Below are the code and all the weights of a small trained network. Each question names an input and a class and asks about switching units off, where a switched-off unit gives its printed mean instead of its output.

import numpy as np


def w(rows, s, z=0):
    codes = np.array(rows[::2]) - 128.0
    scale = np.full(codes.shape[1], s)
    scale[-1] = z or s
    return codes * scale


def f(y):
    return y / 2 * (1 + np.tanh(0.7978845608 * (y + 0.044715 * y**3)))


def log_softmax(a):
    a = a - a.max(-1, keepdims=True)
    return a - np.log(np.exp(a).sum(-1, keepdims=True))


def net(x, mask):
    res = np.array(x, float).reshape(1, 5) / 4 @ E
    y = f(res @ A[0][:, :-1].T + A[0][:, -1])
    res = res + np.where(mask, y, B[0][:, -1]) @ B[0][:, :-1]
    return log_softmax(res[-1] @ U[:, :-1].T + U[:, -1])


A, B = {}, {}
E = w([
[61,123,155,223,183,152],'x0',
[223,181,72,114,179,127],'x1',
[96,143,197,122,105,164],'x2',
[100,159,121,164,7,153],'x3',
[143,147,180,163,155,149],'x4',
],0.013)
A[0] = w([
[189,127,40,122,104,57,215],'N0',
[131,84,134,124,250,109,183],'N1',
[81,67,145,148,145,96,255],'N2',
[125,113,183,219,112,193,143],'N3',
[74,149,178,168,148,176,173],'N4',
[112,116,107,121,12,182,213],'N5',
[136,132,171,114,209,116,188],'N6',
[132,155,113,147,40,115,158],'N7',
[135,164,152,126,95,111,158],'N8',
[166,146,102,96,148,116,153],'N9',
],0.012,0.0066)
B[0] = w([
[176,128,124,137,114,191,244],'N0',
[134,123,185,156,45,199,252],'N1',
[179,132,179,167,69,93,213],'N2',
[82,249,102,146,254,4,231],'N3',
[127,240,208,203,161,53,228],'N4',
[155,54,226,163,32,96,248],'N5',
[181,69,164,160,80,151,213],'N6',
[107,83,199,165,96,104,207],'N7',
[100,117,142,229,120,127,157],'N8',
[205,146,77,122,122,193,187],'N9',
],0.0091,0.014)
U = w([
[184,176,2,124,139,183,71],'0',
[42,138,59,47,206,152,37],'1',
[80,110,81,54,194,71,3],'2',
[111,225,149,173,137,51,106],'3',
[160,30,157,157,54,149,231],'4',
[139,153,75,49,116,117,95],'5',
],0.0098,0.0033)

Each question gives the input, the list of numbers given to net, and the class t.
The units are the neurons (one row each of A and B). Each row of codes is followed by its name. A weight is (code - 128) times the scale printed after its matrix; where a second scale follows, it is the last column's (A, B and U).
mask holds one flag per neuron, in row order. A switched-off neuron (its flag False) gives its mean, the last column of its row in B, instead of its output. The means were averaged over made-up inputs and are rounded, as every weight is.
A unit's drop is (log p(t) with every unit on - log p(t) with that unit switched off) / (log p(t) with every unit on - log p(t) with every unit switched off).
unit that matters most: the unit with the biggest drop
top k neurons: the k neurons with the biggest drops, biggest first
drop of u: that unit's drop, to one decimal
input [-6,-8,6,2,5], class 3: unit that matters most	N3
input [-3,2,6,-6,-8], class 0: top 4 neurons	(N5, N7, N9, N2)
input [6,-8,0,-8,1], class 3: top 2 neurons	(N4, N3)
input [-2,7,8,-8,-7], class 0: top 2 neurons	(N5, N9)
input [5,8,-5,0,8], class 0: top 2 neurons	(N5, N7)
input [1,8,-8,8,-2], class 4: top 3 neurons	(N7, N3, N5)
input [1,1,-7,-3,-5], class 0: top 3 neurons	(N5, N7, N9)
input [6,7,-8,-3,1], class 4: top 2 neurons	(N1, N3)
input [6,8,-8,-8,-7], class 4: top 3 neurons	(N1, N6, N3)
input [0,-2,8,-5,-1], class 3: top 3 neurons	(N5, N4, N0)
input [6,4,5,-6,-2], class 4: top 2 neurons	(N6, N1)
input [-1,4,5,-4,-6], class 0: top 2 neurons	(N5, N7)
input [8,-8,-7,-3,2], class 3: drop of N5	0.0
input [-4,7,7,0,1], class 0: drop of N5	0.3
input [-2,4,-6,-3,-2], class 0: drop of N5	0.2
input [-5,5,6,-8,5], class 4: unit that matters most	N6
input [1,8,0,6,3], class 0: drop of N4	0.4
